Each row comes from the steps of one path. Every step used is in the known rows, and no mark comes twice. Write the path behind each row, first mark first.
Known rows
lepub sufa pife zema sumik kasov tova: [ 2.02 -0.18 -1.94  4.82  0.55 -3.00  0.41  2.77  0.11  1.94  3.74  0.36
  1.88  4.55  1.42  2.55  0.49 -1.96 -4.09 -2.54  0.34  2.24 -1.42  0.58
  5.62  2.76  2.78 -1.72 -2.56 -2.28 -2.12 -0.47 -0.69 -1.74 -1.61  0.37
 -1.74 -1.90 -0.35  0.61  1.20 -0.13  6.69  4.82  1.07  2.63 -0.72]
kasov tova gebotu zema pife sufa ketoso: [-2.11  0.48  1.17  0.53  0.66  1.72  0.97  1.40  2.02  2.79  0.10 -2.35
  0.22  2.11 -0.63 -2.73  4.37 -0.49 -3.19 -0.94  2.90 -2.72  0.58  1.05
  3.91  1.11  1.11 -1.85  0.50  1.30 -4.63  0.04 -0.15 -2.95 -0.45 -0.20
 -1.85 -0.74 -4.27  3.45 -2.16 -1.74 -3.10  0.26  1.39  1.46  0.85]
ketoso kasov tova pife: [-1.73 -2.87 -4.59  1.73  1.38  2.45 -0.62 -0.53 -3.06 -0.11  5.22 -0.23
  0.49  0.03  3.68  0.50  2.41  2.88 -0.46 -0.34 -0.52  0.13 -1.61 -0.25
  7.59  3.62  2.28 -0.55 -1.22 -0.26  2.46 -3.01  2.44  3.34  0.03 -2.65
  0.90  0.05  0.53 -0.71 -0.38  0.20 -1.23  3.48 -0.53  1.27  1.21]
kasov ketoso zema sumik lepub sufa: [ 2.98  1.50 -1.84  1.36 -0.45  2.13 -2.01  1.22 -1.15  0.77  0.10  1.82
  2.42 -0.39  1.33  7.44  1.25 -2.86 -3.89 -3.50  0.99  0.46  0.41  0.15
  0.84  3.38  3.81 -3.14  0.11 -0.96 -2.02 -1.43  2.47 -0.49  1.41 -3.04
 -0.36 -0.94  0.43 -0.20  0.08  2.07  2.43  0.63 -0.50  1.33 -0.18]
lepub pife tova gebotu sumik kasov: [-0.37 -0.56  1.67  3.56  4.70 -2.33  0.94 -0.06 -1.75  0.00  3.40  0.05
  5.02  0.74  0.44 -1.06  1.44  4.85 -4.59 -1.56  1.64  2.69 -1.64 -0.21
  2.22  2.37  0.19  1.68  1.19 -3.28  1.10 -1.76 -1.69 -0.19 -0.55 -2.06
 -1.10 -2.28  1.10  3.27  1.90  1.12 -2.02  2.12 -3.63  3.25  0.06]
sumik gebotu zema pife: [ 1.05 -3.38 -1.37  4.83  0.79  1.06  1.53 -0.09 -2.85 -0.71  1.19 -0.06
 -2.46  3.06  1.15  1.83  2.75 -1.50 -4.17 -0.56  1.91  2.07 -0.85  0.26
  2.77  3.63  0.57 -3.16 -1.28 -1.59 -6.75 -1.58 -1.03 -0.42  0.86  0.04
 -2.28 -0.51 -1.90  4.04  1.14 -0.55 -1.79  0.81  0.90 -0.58  0.63]
tova pife sufa lepub: [-1.67 -0.61  1.33  0.24  2.11  1.05 -1.03  2.74 -0.26 -1.93  2.85 -2.37
 -0.15 -1.93  2.98  2.37 -0.79  1.68 -2.24 -4.60 -0.66  1.59  1.76 -0.93
  8.12  4.74 -1.45 -3.06 -0.37  4.69  1.56 -2.25 -1.26  5.25  0.17 -0.72
 -0.01 -0.65 -2.94  3.10  2.34  0.51 -2.09  5.92 -0.60  1.55  1.60]
kasov tova pife sufa ketoso zema sumik: [ 0.95  0.13 -0.96 -1.13 -1.63  1.75 -0.68  4.37  0.07  0.20 -0.43 -0.45
  3.86  1.38  1.93  2.07  1.84  1.21 -0.31  0.78  1.02 -1.94  1.55 -1.37
  6.27 -0.64  2.65 -3.26 -0.48  2.46  0.30 -1.32  3.07  2.30  0.19 -2.61
 -0.04 -0.63 -2.19 -0.04  0.71 -0.85 -1.63 -0.23 -0.16  2.66  1.26]
kasov ketoso gebotu sumik zema pife sufa lepub: [ 1.51  3.59  4.65  1.62 -1.28 -0.94 -2.97  1.28 -1.23  1.10 -3.34 -1.20
  1.22  2.42 -0.15  0.18  2.17 -5.06 -3.13 -4.13 -0.44  0.65  1.35 -2.44
  5.80  1.96  3.02 -5.66  0.25 -1.19  0.30 -1.36  0.96  1.78 -0.31 -0.41
 -0.21 -2.42 -2.91  5.68  2.57 -2.62 -0.10  0.83 -1.91  1.89 -1.75]
ketoso gebotu zema sumik lepub sufa: [ 1.76 -3.41  1.33  5.46 -0.12  1.19 -0.98  0.98 -0.57 -0.72 -0.48 -1.74
  2.32  1.49  0.94  4.91  0.85 -3.06 -2.95 -1.95  2.27  2.40  1.28  3.13
 -1.66  2.68  3.38 -3.09  0.56 -1.02 -1.02 -0.62  1.14 -0.11  0.59 -1.62
 -2.21 -0.34  1.03  1.07  3.19  1.15  3.01  3.64  0.47  1.83 -0.31]
ketoso kasov tova gebotu sumik zema pife: [ 1.91 -1.40 -1.73  6.53 -0.22 -1.85 -0.75 -3.43 -2.77  1.60  0.95  1.83
  0.42  4.29  2.59 -2.44  4.39  1.62 -1.71 -0.47 -0.32  2.04 -1.55 -0.51
  7.17  3.00  5.39 -3.59 -0.39 -3.54  0.79 -1.86  2.73 -0.08 -0.59 -1.67
 -0.69 -1.02 -0.65  3.09  1.45 -1.64 -0.95 -0.89 -1.02  0.91 -0.76]
ketoso kasov tova gebotu sumik lepub: [-0.56 -2.48 -0.36  4.54  1.66  1.32 -1.57 -4.66 -2.35  0.12  4.15  2.46
  1.40 -1.32  2.65  0.52  2.12  3.39 -0.95 -0.94 -1.48  2.38 -1.84  1.13
  4.71  3.53  3.83 -0.44 -0.37 -2.96  3.58 -2.22  2.40 -0.82  0.30 -2.89
  0.28 -0.57  0.36  0.15  1.50  0.54 -0.15  0.50 -1.85  3.29  0.92]
tova kasov ketoso gebotu zema: [-0.44 -1.58 -2.62  0.23  0.15  5.18 -0.75  0.88 -1.22  0.34  2.89 -3.24
  1.38 -1.06  1.81 -2.25  4.97 -3.22 -0.81 -1.20  2.84 -1.86 -2.31  0.74
 -2.73  2.53  3.53  2.65  0.38 -2.34 -0.01 -1.41  2.35 -0.30  1.06 -2.26
 -0.87 -2.26 -0.02  2.53 -2.52 -1.93 -1.97  1.89 -0.52  2.19  1.52]
pife sufa lepub zema sumik: [-0.32 -2.78  2.51  1.80 -0.79  1.53  0.44  3.19 -0.27  0.32  0.28 -1.04
  0.06  2.05  3.30  5.62 -1.89 -0.17 -2.24 -7.09 -2.09  1.44  2.47  0.31
  7.77  2.20  0.53 -4.87 -1.11  2.63  2.52 -1.10  0.35  2.67  0.70 -1.01
  0.32  0.95 -2.03  0.77  3.47  0.29  1.58  3.21  1.57  3.79 -0.14]
sufa lepub zema pife: [-0.56 -2.50 -0.98  2.29  1.08  0.42  0.56  1.30 -2.10  1.27  0.28 -0.04
 -3.20  2.72  1.33  4.98  0.61  0.64 -4.56 -7.46 -2.86  0.45  1.73 -1.94
  7.12  3.70 -1.37 -5.74 -2.18  3.25 -0.86 -1.76 -0.15  2.21  0.08  0.51
  1.17  1.61 -0.70  2.18  1.01  0.31 -1.28  3.45  0.95  1.70 -0.30]
sufa ketoso gebotu sumik kasov tova pife zema: [ 1.03 -1.57  0.92  3.75 -0.20  0.79 -1.62  2.15 -1.87  2.21  2.40 -0.13
  5.36  0.71 -0.21 -1.52  3.24  0.35 -0.90  1.83  1.33 -0.34 -1.90 -2.21
  2.88 -0.85  3.46  0.46 -1.18 -2.92 -0.44 -1.40  1.14  2.29 -2.18 -0.25
  0.30 -2.29  0.21  1.62  0.12 -2.69 -0.83  1.35 -0.88  3.67 -0.07]
sufa pife tova kasov ketoso zema sumik: [ 1.59  3.28 -4.14 -1.24  0.37 -0.80  0.69  1.88 -0.90 -0.38  1.99  0.33
  0.76  3.20  1.31 -0.37  4.09  0.62 -1.70 -1.19  0.21 -1.58 -1.32 -2.45
  2.41  0.83  2.75 -0.23 -1.80 -0.21  3.04  0.62  2.22 -1.68  1.86 -2.80
 -0.37 -2.87 -0.87  1.80 -0.58 -1.62 -0.06  0.60 -2.08  5.22  2.32]
zema pife sufa ketoso gebotu: [-1.94  1.13  2.95  1.06  2.64  2.37 -0.18  0.84 -2.35  1.43 -1.50 -2.36
  2.80  1.45  2.63  1.06  1.95 -0.69 -2.71  0.26  1.21 -3.17  2.31 -2.80
  2.75  2.37 -1.80 -4.11 -0.27  1.99 -2.23 -0.03  1.08  2.10  0.00 -1.01
  0.64  0.84 -2.81  2.04  0.06 -1.69 -0.30  0.26  0.70  2.84  1.69]
sumik zema pife sufa ketoso kasov: [ 0.59  1.26 -1.69  5.02 -1.58  0.12 -1.74 -1.15 -3.45  2.88  0.43  1.52
  0.97  0.83  3.77  3.22  2.89 -0.47 -1.64 -1.03 -0.43  0.15  1.59 -2.66
  6.55  2.78  0.92 -4.85 -2.83 -0.18 -4.76  0.26  1.44  3.65  0.34 -0.37
  0.58  0.07 -3.14  3.01 -1.76 -2.02  2.60  2.36  2.67  0.56  0.08]
kasov ketoso tova pife sufa: [-2.76  0.95  0.09 -2.70  2.04  3.56  0.13  1.86 -0.08  0.85  2.25 -1.84
  0.67 -0.12  1.78 -0.43  2.55 -0.22 -0.91 -2.04  1.95 -1.26 -0.24 -1.30
  6.29  3.24  1.16 -1.02  1.58  0.98  0.59 -1.45  1.55  2.74 -0.41 -3.10
  0.21 -1.11 -2.76  1.02  0.39  0.71 -3.48  4.09 -0.29  1.84  2.76]
lepub zema pife sufa ketoso kasov tova gebotu sumik: [-1.70 -0.29  1.34  3.54  0.77  0.56  0.67 -1.94 -0.82  4.80 -1.00  0.32
  2.24  4.11  1.82 -1.57  3.14  1.40 -0.96 -2.97  1.03 -2.24  1.29 -1.00
  6.80  0.92  4.05 -3.42  1.49 -0.46  1.54 -0.81  2.30 -1.06 -0.60 -1.37
  1.09  0.65 -3.51  2.44 -1.95 -1.87  1.71  0.01  0.74  4.90 -0.85]
pife zema sumik lepub: [ 2.02 -3.18 -0.03  5.14 -0.25  1.80 -0.35  2.00 -1.55 -0.41  4.00  1.14
  1.45 -0.14  2.67  4.78  0.61  0.69 -2.54 -1.86 -1.35  3.65 -1.21  0.02
  3.19  2.69  1.44 -2.78 -2.38 -1.22 -1.05  0.57 -0.39  0.96 -0.31 -0.64
 -1.77 -1.04 -0.57 -0.67  3.63 -0.26  0.91  1.19  1.81  2.25  1.83]
zema pife sufa ketoso kasov tova gebotu sumik lepub: [-1.09  1.93  1.89  4.25  1.86 -1.36 -1.40 -3.48 -0.86  2.09  0.61  1.71
  2.27 -0.01  0.84 -0.78  2.89  2.26 -1.11 -1.68 -0.48 -0.01  0.70 -1.49
  4.78  1.86  2.56 -3.06  0.55 -0.86  1.92 -0.30  1.80 -1.17 -0.12 -1.44
  0.10 -0.60 -3.68  2.85 -0.47 -0.68  1.52  0.72 -1.60  3.77  0.86]
ketoso zema sumik kasov tova: [ 2.83 -2.63 -3.76  0.93 -1.89  0.94 -0.82  1.25 -3.20 -1.04  2.62  1.68
  1.81  1.68  3.76  5.04  2.19  0.97 -2.12  0.38 -1.08  0.60 -1.91 -0.60
  3.33  0.70  3.34 -1.99 -3.39 -2.80  0.47 -2.26  2.98 -0.09  1.09 -2.75
 -0.30 -0.89  2.94 -1.32  2.21  0.41  0.79 -0.67 -0.90  0.76  0.92]
tova kasov ketoso gebotu sumik: [ 0.80 -0.23 -0.23  1.58  1.65  3.20 -1.40  0.56 -2.01 -0.23  2.15 -1.42
  3.62 -0.95  3.19 -1.41  2.90  0.57 -0.64 -0.54  1.39 -0.63 -2.19 -1.80
 -0.57  2.97  2.82  1.42  1.41 -2.78  3.85 -2.69  3.46  1.32  0.65 -3.39
  0.22 -0.87 -0.10  1.46 -1.37 -1.31 -2.02 -0.42 -2.97  3.90  1.82]
lepub sufa pife zema sumik kasov tova gebotu: [ 1.44 -0.29 -0.55  5.51  2.95 -2.87  1.51  0.48  0.50  2.26  3.60 -0.25
  2.57  5.32  1.49 -2.16  1.49 -2.05 -3.81 -2.88  1.53  1.39 -1.77  1.32
  4.54  3.85  3.94 -0.33 -0.62 -1.74 -0.73  0.31 -1.01 -2.74 -1.60  0.05
 -1.85 -3.09 -1.50  2.83  2.24 -0.20  5.08  3.11  0.10  3.30 -0.30]
sumik kasov tova pife sufa zema: [ 0.69 -2.11 -4.14  0.56  0.57 -0.07  0.01  0.46 -1.19  1.27  5.14 -1.94
  2.59  0.77  2.00  0.32  0.71 -0.50 -2.36 -0.73  1.34  2.86 -2.03  0.19
  6.62  1.64  1.41 -0.72 -1.62 -0.54 -2.75 -1.24 -0.70  3.19 -0.87 -1.05
 -0.66 -4.16 -2.63  2.92 -0.27 -0.74  2.38  7.06  1.61  0.03  0.21]
zema sumik kasov ketoso: [ 2.77 -0.14 -1.58  3.24  0.26  0.88 -0.74  1.65 -3.14 -0.37  3.88  1.19
  1.76 -0.10  3.29  3.65  1.84  0.86 -3.48 -1.77 -0.38  1.81 -3.86 -2.03
  1.32  2.67  1.02 -0.20 -1.88 -3.46 -0.06 -1.15  1.42  2.71  1.78 -2.94
 -0.19 -0.74  0.56  0.93 -1.42  1.65 -1.10 -1.76 -2.40  0.29  1.82]
sumik lepub sufa zema pife tova kasov ketoso: [ 0.90  4.20 -5.31  1.56  3.19 -1.87  1.17 -0.93  0.55  4.22  3.14 -0.28
  0.58  1.71 -3.30  1.09  2.82 -2.17 -4.95 -5.19  1.97  0.40 -0.47 -0.59
  1.47  2.47  1.17 -0.43  0.44 -0.89 -3.24  1.36 -0.08 -2.56 -0.54 -0.81
 -0.90 -3.66 -3.51  3.27 -3.03 -0.57  3.53  8.61  1.74  2.74 -0.85]
lepub sufa zema pife tova gebotu sumik: [ 1.32 -0.07  2.71  4.57  3.46 -2.30  2.48 -1.28  0.21  3.22 -0.87 -0.39
  0.83  7.19 -0.66 -0.17  1.37  3.10 -4.95 -1.16  3.84  1.75  0.27  1.00
  5.41  2.04  1.43 -4.40  2.11  1.03 -2.65  0.49 -0.22 -0.84 -0.80 -0.81
 -0.73 -0.45 -2.88  4.11 -0.47 -1.62 -0.45  2.02  1.86  3.76 -2.01]
lepub sufa ketoso kasov tova gebotu sumik: [-0.98 -0.41  1.90  4.74  1.35  2.13 -1.08 -2.36 -0.83  3.95  1.13  2.52
  2.73  0.83  2.05  1.45  1.50  3.53 -1.04 -0.78  1.29 -1.45  0.25  1.32
  5.84  2.71  3.31 -0.46  0.80 -0.69 -0.06 -2.61  4.21  0.14 -0.42 -2.72
  2.13  2.64 -0.68 -0.36 -3.66 -0.12  0.27 -0.46  0.15  4.64 -1.60]

Write each row's path
[ 0.72  0.56 -0.11  0.72  1.18 -0.58  0.25  1.95 -1.04 -0.57  2.25 -0.82
  2.07  1.43  2.23 -0.20  2.53 -0.01 -0.32 -2.44  1.43  1.11 -1.77 -2.47
  3.53  1.73  2.85 -1.01  0.99 -1.46  3.67 -0.47  1.84  3.71  0.40 -3.41
 -0.62 -2.18 -1.81  2.67  1.88  1.68 -0.92  3.43 -2.77  1.39  2.98] -> zema sumik kasov ketoso tova pife sufa
[ 1.20 -0.10 -0.61  0.41 -0.53  1.75  0.66  2.03 -1.49  0.30 -0.61  0.92
  4.01  2.35  0.93  0.78  1.23 -1.81 -0.39  1.13  1.53 -1.56  1.44 -1.08
  6.72 -0.34  3.41 -2.12 -0.17  0.09 -2.07 -1.68  2.55  1.22  0.31 -2.51
 -0.12 -1.87 -3.68  1.42  3.09 -0.88 -0.48 -0.71 -0.30  3.13  0.49] -> kasov tova pife sufa ketoso zema sumik gebotu
[-0.80  2.63 -0.23  0.81  2.60  1.32 -1.07 -0.50 -0.86  0.31  3.58 -0.69
  3.85 -2.04 -0.78 -0.85  3.29  0.38 -2.24 -0.87  0.78 -0.48 -1.19 -1.37
 -1.06  1.16  2.42  2.65  1.15 -4.42  4.43 -0.64  1.37 -2.30  0.17 -3.13
 -0.78 -3.15  0.03  0.64  1.07 -0.73 -0.83  3.00 -2.86  5.63  1.82] -> pife tova kasov ketoso gebotu sumik lepub
[ 0.41  3.08  5.13  1.17 -0.21 -1.70 -0.96 -0.92  0.64  2.13 -2.97  0.99
 -1.67  3.55 -1.03 -2.31  3.40 -2.10 -1.68 -5.92 -0.74  0.84  1.03 -1.70
  8.00  2.24  3.55 -5.14  1.10  0.05  1.00 -0.58  1.90  0.38 -0.81 -0.97
  0.13 -1.80 -4.22  6.17  3.27 -1.51 -3.66  1.10 -1.70  2.48 -0.48] -> kasov ketoso tova gebotu sumik zema pife sufa lepub
[ 1.42  0.83 -1.96 -0.09 -1.31  0.49 -1.64  2.87  0.30 -0.17  0.29  0.58
  4.05 -1.08  0.31  3.42  1.60  0.24 -1.00 -0.50 -0.26 -0.17  1.91 -1.47
  4.57 -0.38  2.61 -3.30 -0.90  1.79  0.14 -0.62  2.08  1.42  0.10 -2.25
 -0.66 -2.10 -2.26  0.18  2.11  0.41  0.02  2.01 -0.79  2.34  1.76] -> kasov tova pife sufa ketoso zema sumik lepub
[ 1.25 -1.91 -0.08  1.82 -2.16 -2.71 -0.98  4.49  1.39 -2.33  2.76 -2.50
 -0.13  0.95 -0.07  1.02  1.25 -0.78 -1.24 -4.70 -0.02  3.25 -0.49  1.08
  5.28  0.32  3.26 -1.88 -1.30  0.40  3.15 -1.62 -0.64  2.09  0.45 -0.28
 -2.49 -2.93 -1.45  4.31  2.82  0.25  0.18  6.37 -2.16  0.58  0.22] -> gebotu zema sumik kasov tova pife sufa lepub
[ 1.94 -3.71 -0.20  2.55  0.08 -0.94  0.77 -0.37 -0.72 -0.40  0.72  0.02
  0.83  2.63  1.12  2.31  0.00  0.89  0.78 -2.10 -0.50  5.06  0.37 -0.12
  5.84  0.60  1.90 -5.11 -0.72  2.42  1.25  1.14  2.02  5.03 -0.28 -2.12
 -0.32 -2.04 -3.57  2.43  4.57  0.13  0.83  6.27  1.51  2.42  2.01] -> ketoso tova pife sufa zema sumik lepub
[ 1.00  0.37 -1.30  2.60  0.36 -1.59 -0.27  3.76 -0.20  0.20  3.13 -0.61
  4.31 -0.02  1.65  1.13  1.05  2.24 -1.63 -0.47  0.47  0.66 -0.59 -2.19
  4.86  0.29  0.71 -0.55 -0.98 -0.37  0.85 -0.88  0.87  3.56 -0.20 -2.02
 -0.90 -1.31 -2.35  1.23 -0.06  1.06 -0.20  2.49 -1.81  1.36  2.01] -> zema sumik kasov tova pife sufa ketoso
[ 0.84 -0.05 -2.93  5.80  0.79 -1.19 -1.40  0.07 -1.03  1.74  2.09  2.31
  2.87 -0.23  0.00  4.13  0.84  1.76 -0.79 -2.88 -0.72  1.00  0.95 -0.30
  5.02  1.99  2.89 -1.85 -0.55  0.55  1.57 -1.19  3.63  3.16 -0.21 -2.49
  0.96  0.80 -0.84 -0.70 -0.89  2.25  2.69  4.59 -1.07  2.69 -0.34] -> zema sumik lepub sufa ketoso kasov tova pife
[ 0.27 -0.01 -1.63  5.14 -0.36  0.67 -1.58 -0.85 -1.51  2.77  2.02  3.63
  2.25 -0.45  0.71  7.00  0.23  1.04 -1.36 -2.73 -1.96  0.25  0.98  0.73
  4.79  1.61  2.22 -1.95 -2.15 -1.10 -0.14 -1.03  4.39  0.77  0.21 -2.58
  1.54  2.24  0.07 -2.83 -1.32  1.69  4.20  2.70  0.67  3.49 -0.97] -> zema sumik lepub sufa ketoso kasov tova
[ 3.90  1.44 -1.75  4.53  2.23 -1.90 -1.23 -1.95 -1.09  2.58 -0.89 -0.75
  3.18  2.27 -1.19 -0.10  2.33 -3.63 -2.47 -4.09  2.33  2.14 -0.76 -1.37
 -1.89  2.77  3.92 -2.58  2.15 -1.58 -0.16 -0.53  2.59  0.29 -0.45 -1.30
 -0.24 -2.94 -2.64  5.36 -2.07 -1.37  4.43  5.13 -1.17  2.93 -1.30] -> tova kasov ketoso gebotu sumik lepub sufa zema pife
[ 1.34  5.16 -1.48  0.06  0.81 -1.63 -0.62  1.01  0.04  1.26  0.07  1.67
  1.19  2.70 -1.56  5.35  1.79 -2.48 -5.37 -2.91  0.70 -0.16  1.06 -0.38
  3.20  1.91  2.47 -3.09 -1.16 -0.32 -1.54  0.79  0.34 -3.17  1.12 -2.10
 -0.66 -2.61 -0.49  0.80  0.65  1.16  3.75  2.90 -0.85  4.15 -0.18] -> kasov ketoso zema sumik lepub sufa pife tova
[ 3.18 -0.65  0.22  1.95  0.86  0.23 -0.22  0.28 -3.07  0.54  0.83 -2.99
  5.33  3.20  2.00 -2.36  1.84 -4.32 -0.76 -0.87  2.82  1.86 -2.80 -1.46
  1.10  0.55  4.04 -1.39  0.67 -1.46  1.53  0.80  1.22  5.71  0.88 -2.57
  0.17 -5.13 -3.01  5.86  0.65 -1.64  2.38  2.10 -1.28  1.74  0.22] -> tova pife sufa zema sumik kasov ketoso gebotu
[ 3.81  1.50 -2.49  4.53  0.05 -1.17 -1.55  0.37 -2.28  0.79 -0.35 -0.94
  2.85  2.28  1.59 -2.98  4.96 -2.21 -1.96 -1.22  1.30  0.85 -1.55 -3.43
  0.16  2.68  4.34 -1.71  1.01 -4.03  0.86 -1.52  2.81  1.16 -0.31 -1.83
 -1.32 -2.78 -1.23  4.73  0.03 -2.23 -1.18  0.33 -2.77  1.19  0.61] -> tova kasov ketoso gebotu sumik zema pife
[ 0.83  0.72 -1.43  1.99  3.43  0.32 -2.12  0.44 -1.82 -0.34  1.75 -0.94
  6.67 -3.26 -0.46 -1.29  1.94 -1.47 -1.68 -4.18  0.04  1.94 -1.35 -1.58
 -2.83  3.13  2.34  2.08  2.21 -3.55  3.70 -2.94  2.08  0.71 -0.38 -2.91
 -0.35 -3.21  0.21  2.90  0.53  0.47  0.51  3.48 -5.47  3.50  0.62] -> tova kasov ketoso gebotu sumik lepub pife
[ 1.93  3.00  2.44  2.47 -0.65  0.08 -2.00  1.27 -1.50  1.56 -2.39 -1.95
  3.57  3.03  1.64 -0.82  3.22 -4.43 -3.51 -0.39  2.36  0.51  0.10 -2.28
  3.57  2.30  3.76 -4.59  1.57 -3.56 -1.71 -1.08  0.81  0.75 -0.51 -1.48
 -1.70 -2.72 -2.64  4.32  1.52 -2.24  0.45 -0.59 -1.01  0.88 -0.48] -> kasov ketoso gebotu sumik zema pife sufa
[ 1.20 -2.59  0.60  4.51 -0.33  0.55  0.09  2.01 -0.70  1.17  1.37  2.59
  1.03  0.74 -0.79  2.47  2.32  2.38  0.63 -1.70 -1.50  1.75  0.20 -2.15
  4.24 -0.20  1.43 -2.91 -2.10  1.62 -0.33  1.59  2.32  3.94 -1.41 -0.86
  0.35 -0.05 -1.72  0.15  2.94 -0.23 -2.79  2.74  0.99  3.79  2.62] -> sufa ketoso tova pife zema sumik lepub
[ 2.08  1.05 -0.69  4.41 -1.61 -2.87 -0.71  1.19  0.34  2.03 -1.26  1.50
  1.02  1.81  1.67  0.80  3.34  2.54  0.45 -1.47  0.04  1.32  2.10 -3.70
  4.69  0.66  1.63 -4.16 -0.69 -0.23 -1.25 -0.43  3.37  1.89 -1.34 -0.87
 -0.90  0.34 -3.63  3.22  0.26 -1.91 -0.48  4.41  0.62  2.59  1.96] -> gebotu sumik zema pife sufa ketoso tova kasov
[-1.87  3.42 -3.02 -5.04  1.48  1.71 -0.68  2.50 -0.88  0.98  2.14  0.12
  1.77 -1.52 -2.18  0.83  2.84 -1.11 -2.14 -6.94 -1.21 -2.92  0.53 -1.10
  3.36  1.19  1.21  1.85 -0.83  0.71  2.27 -2.20  1.74 -1.18  0.45 -1.93
  1.61 -3.05  0.45  2.17 -0.30 -1.37 -1.69  5.13 -2.42  4.81 -1.23] -> sufa lepub pife tova kasov ketoso zema
[ 0.29  0.58  1.16  4.84  2.90 -1.85 -0.45 -0.57  2.34  2.64  2.84  0.64
  2.06  1.93 -0.69 -0.59  0.77 -1.03 -4.49 -2.94  1.04  2.77 -0.11  2.10
  5.70  4.51  3.38 -1.55  0.42 -0.91 -2.28 -0.80 -1.77 -4.36 -2.60  0.53
 -2.13 -2.75 -2.35  2.03  1.94 -0.24  3.79  4.36  0.40  4.25 -0.59] -> kasov tova gebotu sumik lepub sufa pife zema
[ 2.26  3.65 -1.14  0.08 -0.43 -1.56 -1.13  0.94 -2.78  0.63  0.72  1.68
  0.83  2.58  0.16  3.30  5.04  1.40 -4.88  0.01  1.83 -0.66 -1.92 -3.89
  1.73  0.15  2.71 -2.73 -1.01 -3.93 -0.89 -1.01  0.33 -1.97  1.27 -1.72
 -0.70 -2.35  1.31  2.71 -1.56 -0.98 -1.17 -0.76 -2.49  1.72  0.23] -> gebotu sumik kasov ketoso zema pife tova
[-1.01 -0.43  3.36  0.09  0.98  0.95  1.23 -1.24 -0.48  2.70  0.15  0.39
  0.00  2.95  0.49 -0.44  1.83 -3.20 -0.73 -9.00 -1.18 -0.88  0.10 -0.32
  4.87  1.33  3.99 -1.15  0.50 -0.56  4.85  0.33  1.92  0.30  0.49 -2.23
  1.64 -1.90 -2.15  3.88  3.44  0.86  0.41  2.78 -1.13  4.65  0.23] -> pife sufa lepub zema sumik kasov ketoso tova gebotu
[ 1.10 -1.24  0.09  3.34  0.92 -0.42 -1.92  1.14 -2.52  0.61  1.61  0.15
  4.83 -0.19  0.40 -0.13  2.41  2.66 -1.59  2.00  0.49  0.07 -1.37 -2.87
  2.53 -0.07  1.50  0.16 -0.94 -2.02  1.03 -2.67  2.36  3.85 -0.88 -1.96
  0.98 -0.71  0.99  1.48 -0.64 -0.22 -2.58  0.65 -3.51  2.55  0.84] -> sufa ketoso gebotu sumik kasov tova pife
[-3.42 -0.13 -1.06  1.79  2.03  2.35  1.61 -2.73 -1.43  5.50  0.45 -0.56
  1.60  3.45  1.94 -2.10  3.57 -0.80 -1.46 -3.79  0.76 -4.31  1.57 -0.61
  6.80  2.01  2.74 -2.23  0.53  0.44 -0.15  0.06  1.81 -1.44 -0.57 -1.20
  1.54 -0.02 -3.66  1.88 -1.75 -1.52  2.10  1.57  2.29  4.02 -0.35] -> lepub zema pife sufa ketoso kasov tova gebotu
